Each row is followed by its class.
[-252  215  248  233  -26    9 -173  159  -31 -270 -474  -38   21   21
  253  -59 -103  165   -7  317   35 -220  -48  -27  281 -217   44 -214
    3 -135 -231  143  -47  176  283   38  389  248   43  -64  112  -76
  158]	Dekam
[ 316   57  260  -96  -39 -303 -102    9  -58  163 -293  -39  -99 -186
   15  307   40  221  112  -32   46 -219   41 -156  269  338 -216  345
  228  -85  279  -21   16  137   47  356  314  195 -206   -6 -275  199
  347]	bitis
[ 245 -389  197   23   36 -122 -198  -26 -413 -188 -179 -313 -520 -292
 -190  504 -179   95  273  166 -168 -232  476 -227  383   99 -162   87
  123  688  240  -20  -53 -110 -292 -162   67 -456  111   20    9  193
  196]	zeni
[-106  169 -121 -149 -163   34 -336  515  -36  259 -321  -91  235  -82
 -111 -239   65  164  180  -20 -244 -323 -260 -268 -123  151  407  220
   55 -194  -13 -304  -64  183   54 -262  353  492 -209  179  -38  276
  227]	mafo
[-189  445 -185  111  -49 -375   41   88  342  -19    9   21   23  -49
 -161 -190  453  -82   22  -78  146  -42  -69  104  126  -62 -287 -276
 -148 -187    6  108  306 -215   30  294 -177  501  103   55  330 -220
  -58]	tur
[-300 -159  -11 -230  248  -20 -180 -420  329  218 -311 -383 -387 -277
  -46   49    6 -324  419 -238 -400 -406  445    2  272  313 -134   57
  -16  187  130 -259  -31   27 -625  149 -291  187  152  346  -84   83
  159]	bitis
[ 251  152  160  -87   63 -392 -215  148  225   13 -255 -187 -184   97
 -377  335  460  344  184   47  272  175 -189 -498 -419 -270   28   16
   42  -72  -86   17 -155  -55  103   19  484  560  450 -117 -144   56
 -164]	pizut
[ 644  109  211   88  -99  185 -226 -632   11  299   59  101 -294 -302
   74 -262 -256 -335 -164  337  210  -19   46   31 -292  423  -64  -50
 -285 -191   88   26  -40 -576  189  613 -453 -249  110 -130   27 -159
  -37]	pizut
[  84    7  178  117    4  338 -461 -249  525   66 -253 -359 -357  -89
 -111  -98  202  -91  -79  -77   54 -555  349 -329  -78   89    3 -365
  328  100  173   17 -237  -26 -306  403 -254  394  348  158 -379  135
 -402]	pizut
[ -81 -210  174 -104  -46 -266 -272  -95 -109 -154   44 -467 -257   29
 -252   74  -55  257   41   23   32  371 -158 -436 -131 -472 -106  364
  148   88 -136  112 -167   -5  -23 -688  372   83  318 -267 -108  -81
   77]	bunuz
[ -29  -59  118  116  132 -124 -177 -206   35  200 -308   69  106  287
  -96  223   76  114  225  108   66 -173   22 -206   57   78  202  357
  342  220  -33  -90    3  147 -183 -177  773   91 -211  220 -339  158
 -125]	vigip
[ 175   51 -212   -5 -106   40 -204 -473  119  359  120 -177    7 -279
 -134   59  185  -84  231  -83 -141 -143 -183 -466 -141  434  133  174
  -50   90   98 -212   69 -252 -272   47  -96  288  -28   31  123  111
  141]	bitis
[ 293   17  181  303  129  -16  -16 -271  192   -2    9 -161 -217 -125
  -83  175   41  -16   73  279   73 -342  119 -354  184  100  -11 -143
  110  479   23   19 -164  102 -214  178 -136 -151  222  240 -226   74
 -386]	bunuz
[ 117  414  157    3   97 -139   13 -556 -295    3 -200   88 -194   20
 -191  129  -33 -402    8  288  100  -47  210  -26 -272  -85  170  228
 -157  266   30  -15  100 -236  -12   39   92 -105  105 -131 -124 -333
 -189]	bitis
[  35   31  172  355 -153 -416  114  -12   32  142  140  113 -238  -74
 -256  322  311 -240 -182 -112 -151 -148  -41 -569   70 -345 -162   -2
  204  -76 -108   11   54   50 -134 -112  209  151  283   25  143  288
  163]	ralom
[ 105  251  200  226 -139 -154  -99 -123  259  103   77  121  151 -154
  -92  120  -81   20 -142  -65   15 -110   61 -333  228  198 -287   86
  199 -432  -15 -246 -153  199  204  242 -137  -57 -417 -283  109  280
  707]	mafo
[ 449   84   83 -136 -211  -69  127  -65 -350 -221 -188    4 -215  224
 -172  506  212 -270 -251 -158  169  121  -35 -565  155 -108 -124  142
  343   98  130  463   80   79   37  101  618  -41  -99    2 -300   30
   -5]	pizut
[ 148 -338  -10   -1  181   50  220   90  -41 -252  100  174 -193  -57
   45  354 -356 -126   40  314   98  405  326   96  175   36  -39   12
   -9  423   61  160   30  116  166  204 -304 -723  134 -388 -216 -133
 -130]	vigip
[-111 -357   67   95  221 -172 -118  280  159  -51  111  -99  257  179
  130 -109  -61  378  164  265 -434  258   79 -454  -82   14  150   46
  166 -109   57 -124 -290  289  -15 -398  619  -37   -6  144  -43  114
  -44]	vigip
[-269  129 -738  -69 -127  112  431    8  -28  146   82   10  438 -170
   31 -142  173    6   68 -458 -143   41 -272  495 -413  216  241  495
 -448 -179  150  160  528 -198 -318 -777   12  265 -419  286   88  -84
  461]	ralom
[ -32   81 -212    5  125   13 -126 -147  198  213  154 -259   52 -173
  -80 -162   91   82  182 -195    6  -79   -3   86 -215   14  115 -221
 -229  -61  128  -38   43 -109 -258 -161 -147  128  172   82   99 -245
 -296]	pizut
[-278 -368 -242   40  152   93 -105  -65 -228 -454 -101   46  213   60
  181 -356 -251  193 -164  166   -4  436  257  585 -180 -202  -14 -318
 -149 -207   36  395 -196   16   80 -279  192  137   51   51  -27 -262
 -298]	zeni
[ 272 -185   -8  201 -137  -59 -225  182  306  305  -37 -175 -169 -501
  118  168 -132 -188  145 -191 -221 -522  354  -78  461  631 -360   90
  157 -292  362  -27  147   72 -235  374  103  -71 -339  269   33  102
  279]	Dekam
[ 175 -147  210  335  -57  -90  -77 -590 -134  -29  -18   -5 -215 -208
 -102  -84   84   97 -356 -109  -25 -505  177  291  297   62 -807 -448
  198   74   66  -91    0 -383 -181  477 -374  304  152  245  211  -12
   43]	ralom
[  59   60  257 -156 -147   69  106 -315   42  370 -130 -186 -529 -530
  -82  343  322  419  224 -561 -159 -596  224   50  725  -21   17  -22
   80 -352  287  164  353  -72 -120  180 -235  215  118  429  225   65
  354]	bitis
[ 293  244 -242  131  202   82   20  -74   93 -234   47 -197   -3 -400
  -85    7   93  -89  -15  -21 -183   13  206   40  178  415  212  -14
  -65  161  342  -35  -53  189 -159  305 -228  207  160   -4 -103 -215
 -283]	bunuz
[-108   38 -115 -138   87  127 -158 -302  747  269  -51 -401   22    9
  -95  -17  423  -28  203   51  121  -94  300 -591 -124   42  381 -153
  379  134  178 -184  -85  317 -271  143   79  209  277  220 -385   96
 -247]	bunuz
[ 159  263  300  -52  -22 -410 -507  282  -44 -399 -422 -325 -359 -266
 -255   17  -56 -106   37  362  -52 -446  303 -117  548  231  -17  165
  217   69   -9   62 -152  -75   99   98  231  130  159 -113   28 -169
  315]	ralom
[-143   33   63  242 -278  179 -320  115  -83  317 -255  -54 -375 -550
 -262  -63  206  212 -159 -269  -72 -609  562   20  739  386  141 -351
  364 -123  366  190  435   44 -347  359 -280  270 -309  111  323  186
  159]	zeni
[ 101  -23  -21 -304  -12 -246  314  124  294   64  -54  -51  -80 -212
  -42  275   20 -110  128 -494  143 -166  295    0  205  -62 -388 -120
   24  100  220   13  202  217 -246 -149   -7  134  -11  299  -30 -155
 -117]	tur
[ -43   91 -164  175 -208  -44 -373 -120 -190  380  -68   44 -124 -235
 -106 -147  -51 -287 -232  157  -47 -523  295 -207 -152  373 -264 -334
  -50   79   74  142  188 -403 -159  515 -140  137   86  -69  -92   34
  -59]	tur
[-402 -161 -232 -157   19   58 -249 -123  326  237   41 -264 -154  247
 -327 -162  296   38  143   47 -186  153  -21 -154 -158 -314  121   30
  147  -90 -199 -285  -51 -251 -237 -180 -156  -87  212   85  231  -17
  167]	zeni
[-502  141  198 -130 -148 -121 -483 -440 -257  278 -143 -105 -337  -66
 -128 -347 -127 -114 -144  -57  269  -78  171  190  -47  -74  -33 -376
 -296 -326 -147  174  355 -297   30  138  -63  389 -137 -135  130 -276
 -169]	tur
[ 183  110  -49  190 -208   28  -47 -407 -536  -71 -141 -125  -36   15
 -193  176  176 -184 -250  -77  -25 -569   72 -433 -228 -271 -367 -192
  141   76   46  136  218 -219 -173 -180  -27  215  -44 -160 -110  127
  139]	tur
[ 293 -373 -131  108  -20   12  -20  197  -19 -169  -21  -83 -143 -193
  -75  217  148 -257 -131 -282 -299 -242   52 -254  -57  474 -413   65
  332  232  322  156   55 -103 -129  174 -113  265  500  112 -183   71
 -109]	bunuz
[  33   40  470   53 -450   94 -383 -177 -348  314 -144  114 -200  -45
  264 -135 -512  -12 -327   84  454  -97 -151 -185  -35  -33 -255 -256
 -121  -58  -55  234 -241 -161  373  513   17  -58 -526   40 -322    4
   24]	bitis
[ 228   -6  -70  224  -46  129  172  253 -112 -232   52  417  254   82
   24 -134  205   33 -270 -114  211  361 -111  381 -456  282 -319 -173
 -186 -113   52  114  143 -155  238  361  -49  571  -40   36 -138   46
 -312]	bunuz
[-289  257  -69  185  -42  201  179   58  -56  -70  132  316   33 -176
   26 -204    9 -155 -150  131   -5 -200  392  294  -50 -289  191 -332
 -209   77 -108   36  265   14  -20  122 -340  -47  -19  111  268   -6
 -151]	ralom
[ -66   75  238   14  104   49 -127   10 -372 -406 -283  130 -436   21
 -131   69  211  225 -298  122    5  360  269   -8  353 -383  262 -208
  121   27  -61  335  201  240  205  464  171  140  117 -123 -205 -198
 -161]	pizut
[ 227  100  212 -190   71 -365 -238  108  -10  118 -251 -591 -494 -235
 -320  -11   38   77  407  -65  -54 -434  410 -394  328   59   41   22
  178  294  110 -137 -262  -70 -154  132  -17  273  258  106  -31  154
 -233]	tur
[-247 -178  -97  -53 -147  159   68  147 -303 -157  -58    3  -99 -199
  -50 -263 -265  -73 -112 -163   41  344 -155  153 -390  -28  158  -77
 -358    2 -190  282  -71 -253  137 -363 -467  282   60 -240  197  -41
   64]	vigip
[-153  303  515 -273 -238 -140   14 -251   48  211   -8   81 -361  108
 -151   77  158  155 -344  -51  202  -58  -36 -470  174 -656 -192 -389
  158 -474 -280    7  253  113  205  241   30  196  139 -197  119   13
   78]	mafo
[ 155  355  196  311   58 -216 -224   80  233  200 -305  181  101  115
   -3 -226  100 -247   85  250  -25 -575  194 -219  114  468 -235 -116
  138  123   89 -446   28  -54  -24  566   81   49 -139  364   66  221
  165]	bitis
[   3  -85  165 -159   27 -159  -93   32  -90 -189    3   25 -129 -147
  173 -253 -498 -498 -138  216   12  502  -69 -417   68   32   60   24
  -83  442  -69   35 -270  245  143   25 -295 -369  -51 -106 -152 -275
  146]	ralom
[ 400  -70  -25 -147  298 -364  247 -151   10  -60 -177 -200 -231 -209
 -402  402  359  -12  298  214  -51 -258 -155  182   94  268  -35  194
  180  407  218   44   68 -245 -299   -7  106   54  725   83  245    3
 -182]	ralom
[-207   16 -329  438 -157  391 -155   10   93  422 -148 -200 -226 -686
   80 -372   40  -19 -126 -160 -211 -649  237  475  411  422   78 -418
  -86 -113  381  217  223 -167 -523  398 -605   23  -39  251  253  215
  256]	Dekam
[-143  -60  235  -83 -148  299  550  -22 -125  -92  266  150  202 -101
   94  118  258  199 -345 -590 -121   12  -25   33   15 -428   52   33
  355 -312   96  126  219  508 -137 -514 -263  365  -69 -177    5  178
  128]	vigip
[ 263   66  135  -36  -60 -621  325  461 -213 -154 -251  -47  -30 -253
 -204  343 -127   86  125  -77   17 -311 -179 -250  350 -124 -202  125
   77    8 -124  259 -164   56  259 -312  351   65  158   31   25   26
  346]	ralom
[ -36  146   61  255 -138   67 -152  -53 -611    5 -148   72 -244 -113
 -160   54  -70 -253 -233 -103 -208 -461  254 -226 -125 -143 -101  -76
 -153  134   83   22  285  -39 -299 -181 -187  106 -183    7   74  225
   83]	vigip
[ 362  298 -189  210  260 -203  130  -23 -224 -115  -36   23 -123 -230
  155 -204  191    3  -41  135  -87 -197 -460  477 -142  204  -61   16
 -430  -16  186   72  433 -274   23  409 -510  290  445  -38   94 -289
 -269]	Dekam
[-120  110  102  409   11  124  604  -39  -79   76 -196  355  230   -4
   26 -250  283  153 -153 -368   65 -308   47  331 -223 -115 -132 -494
 -106  -22  106  184  307 -137   10 -207 -325  462  -96  369   -9  -45
 -173]	tur
[-263 -174 -147  135 -131  309 -299   -4 -127   26 -216   94 -418  417
   -9 -460  -33 -224 -627  295  302  -91  117  177 -145 -128   92 -649
    8  133 -203  389  134 -364 -124  427 -312 -120  331  -17 -396  120
 -410]	vigip
[  64 -261 -274 -557 -336  175  310  682 -242 -283 -237   86   76   81
 -216  296  256 -136   -9 -421 -162 -215   49 -192   60  -43  199  217
  453  -68  105  303   80  -16  311 -449  204  191   85  309   84   24
  159]	Dekam
[ -48  -19  -72  307  215  -48  223 -311  -25   63 -128   22   40 -406
  168    0 -175  179  235   15   38 -108   95  500   99  -41 -138 -388
 -333 -174    4   81  121 -147  -38  264  -73  108   69 -110  282  -26
   21]	vigip
[-137 -384 -242 -301 -228   77 -157  392  -45 -101   94 -202   42  -34
   -8   53   36 -328    1   -5 -213  375   30 -626  -51   -2   44   87
  296  246   30  149 -184  215   48 -188  143   45  266 -105 -252   -8
   13]	bunuz
[ 129   33  152  -89  180   51 -326 -371  440  564   58 -177 -268  -21
  134  -70   12  131  464   46  357  -81   30  143  413  216  115 -231
  -26  402  235 -271  115  -15 -278  506  120 -222  160  484  159  -71
 -643]	tur
[-410 -207  389   28 -355  331 -127 -521  -23  358 -238  -57 -251 -120
  163  -38  -17 -180 -182 -534  369  121   59  -10 -162 -165 -158 -222
  -91 -166  -95  377  233   64 -211 -127    0  342 -534  201 -456  -77
  199]	pizut
[-120   58  221 -101 -330  143 -230  404  -29  -80  -60  -81 -143 -120
   -8 -163   43  119 -154   61 -116 -429  137 -437  -10 -331  141   98
  251  -26  -41  109   12  238   38 -271  -81  196  -29  195  -67  153
   63]	bitis
[-309  462 -203  291   61   14  149   72   94  -25  -83   17   90 -234
 -390  -31  203 -167  -66  155 -246 -213  191 -136 -128 -168  160 -350
  -16 -207 -127 -149 -138 -118  112  282 -699  167  328 -649  320   60
  302]	zeni
[ 252   11  225  -50  101 -122  414    5 -267   27  207  215 -210 -205
  -29  287  -10  327 -121 -175  241  129   70  233 -237 -306 -211 -292
 -249  167  -27  209   73 -185  -53  225 -170   39  270 -173 -160   15
 -291]	ralom
[-268 -151   67 -159 -114  137 -484  501  221   56 -296   29  -99  157
  225   30 -212  604   55  125  223 -238  161 -263  282 -135  -40 -181
  153  389  -57  182 -210   94   94  110   72 -101  -77  166 -349  168
   16]	tur
[ 238  405  390   58  149 -345  290 -118  167  428  -17  -81  -93   52
 -409  227  189    5  287  -29 -109 -108 -360 -424 -160   31  141  353
   -7 -310 -247 -462  -85  -34  -34    3  177  167    5 -240  134  263
  175]	bitis
[ 365  -53 -106  134   -3 -118   56 -257 -320 -148  204  234 -212 -425
   98   40 -358  132 -229  137  179  406   66  -61  -72 -384 -395 -362
 -413   16   74  344   95 -153  256  428 -222 -218  191 -193   23 -205
 -102]	Dekam
[ 334  159  -85  364  -88  -90  328   43 -278 -128  125   79  165 -562
   72  278 -269 -141  108 -256 -155   20   67  242   36  118 -404  144
 -281 -444   44   83  120   48  332  333  139  177 -266 -122  229 -198
  170]	zeni
[ 202  -95  158 -292   95  -31 -218   59  253   -2 -374  -80   42   63
  199   -9  -19  -59  278   97  230  -22  299   48  400  221  -39   53
  262  282  290 -220  -49  478 -130  121  288  155  -80  323 -292   54
 -211]	vigip
[-431  463  503  -73 -367  241 -590  241   46  284 -299 -114 -225  320
   19 -188  207  133    0   97  258 -769  291 -279   47  -59  449  109
  169  254 -237    6  139   11 -104 -206  311  304 -215  549 -168  129
 -143]	ralom
[ 251  -86  116 -261  -79 -128 -164  600 -314 -194 -513  297 -189   -9
 -147  256 -294   67   -3   66  103  -74  201 -195  182  -36  -79  259
  126  129    5  200 -163  138  406  158  362  -21  -13  178 -316  209
   95]	bunuz
[-123 -100  -28  272   46   82   11  377   27  -78  113   24  217 -135
  226   18 -254  233   70  179 -351  166 -264   92   67  184  235  426
  -93 -158 -162  -23 -306  208  212 -292  -73 -311   -7 -242  315  106
  510]	pizut
[ -56 -367  162  -10 -229  -82 -362  609 -256   21 -114 -231 -185 -118
 -276  105  -12  558   67  212  -20  350 -266 -648  -65 -299  354   40
  155  393   21  210 -220  198  190 -498  680  149  260  -22 -201  126
 -186]	pizut
[ 571  -82   39 -628  -24  -84 -101  -32  236 -332  -23   95  -79  108
   22  444  -26 -176  -27  130  383  458  200 -212  603  170  -30  107
  440  204  125   42 -278  538  238  597  533 -262   43  221 -398  -26
 -196]	mafo
[   9 -168  245 -122 -221 -143 -230 -268 -282   -3  -59 -421 -340   36
 -105    1   56  160  -85  -97  -13 -396   71 -380  346 -251  178  -90
  356   73 -118  143  -82  -55 -195 -419  534  322   59  225   73   51
 -321]	tur
[-307 -122  183  -95   73 -218   39 -138   98   48 -213   45 -200  322
  -64  104  131  412  106  185  258  175  -99 -284  -71 -598 -126 -295
   -1  177 -151  139  108 -231  232  -14   99   19  219 -184 -262   48
   -9]	tur
[  37  349  -30  163  113  -82 -291   75  -16 -185 -311   45  -73   -1
 -161 -107  225 -108   69  494 -106 -121  352  175   23  297  165  -41
 -134  146  -28 -145   -9 -236  -64  200  153  302  260   32  347  -69
  -87]	ralom
[ 171  -90 -153  142  -28 -165  188 -131 -289 -191 -125  324  -15  105
 -168   95  149 -443 -391   30   47  210  -43   23 -411   75 -445  -88
  -10  164  -53  -13  111 -361  144  251 -282  101  317 -200  -77 -117
  154]	bunuz
[-220  -47  -12  320  155  -90 -166  -79 -130  -88 -235 -216  -10  -33
  142 -214 -149  127  126  375  -60 -151  329  -60  199   25  104 -519
  -22  389   -6    7  -85  142   25  235  368    2  132  236 -126  -63
 -365]	mafo
[  98  165  133  406   25 -407 -435   -6 -137  245 -315 -210 -331 -265
 -193 -322 -118  -27   85  462  -25 -369 -342  -61  -81  276  303  -49
 -304 -121 -109   45  -76 -388  211  235   61  345  266   60   76 -135
 -258]	vigip
[ 145  146  514  163   22 -379 -260  130  115 -101 -425 -287 -299  248
 -342  372  -20   11  141  123   90 -280  301 -702 -103 -151 -437   76
  367   74  -68 -230 -336 -108  151  242  752  102  101 -144 -213  389
  236]	Dekam
[ 237  246  108  184  135 -157  -93  -85  144  417  395  -56    3 -100
 -153  -40  259  494  153   24   75   45 -187 -367 -190  185  184 -109
  -99  286  109 -170   42   50 -158  394  118  316  157  293 -143   -2
 -737]	zeni
[-210   -7  258  -42 -162  -15 -444  275  293  504   27  -18 -166  436
  110 -246  -75  427  -96  130  216   40 -105 -392  -61 -167  -55  -11
  151  -33  -49   -2 -353 -106  172  280 -189    1    5  -78 -397  256
 -177]	vigip
[ 224   65  208 -242  118  -88 -108 -381 -103 -166 -226 -308   45  262
  196   60 -275   53  131  305  214  -86  465 -262  223 -391 -200 -101
  406  475   66 -162 -549  302   70  329  535 -197   -3  190 -415 -175
 -440]	bitis
[ 172  301 -674  215  140  439  250  -64  -93 -523  265  166  520 -150
   81   64   29 -604 -317  -74   25  338  339  303 -300  496  233  -37
  -88   -4  114  -48  173  387   -3  521 -294   -3 -148 -509 -212  -28
  -24]	bunuz
[-348   61   22 -133  -56  -84  -66  300 -308  -50 -192 -168  -67   81
  117 -343 -259 -103  -16   34   12  -92 -451  266  -46   -3  286   26
 -222   12 -230  241  -59  -94  144 -428  -81 -142   38  180  241 -282
   35]	mafo
[ 127   45 -183 -329 -173  -65   -5  199 -188 -440  -65  -86  215   45
 -206 -108 -237 -899   12  -44  -18   43  174  -62 -717 -224 -512   85
  -45   -9 -105  -53 -323 -346  347 -213   58  148  287 -185  -73 -271
   16]	tur
[   6   21 -146   16 -149 -168 -431  -93 -298   17  -36 -225  125   45
 -123 -169   63  -68 -260 -219 -214  -63  -71 -179 -232  217 -346  245
  184 -454  -36 -235 -118 -159   45  -31 -262  553   27 -527  133   69
  526]	vigip
[-155  199 -238  -71  -96 -126  224  795 -131 -336   90  145  203  304
  -53 -300  -70 -461 -302 -136 -106  157   45  -69 -457  -78 -139 -133
 -240   40 -231   95  -13 -165   84 -524 -210  110  274 -217  -37 -262
  -92]	Dekam
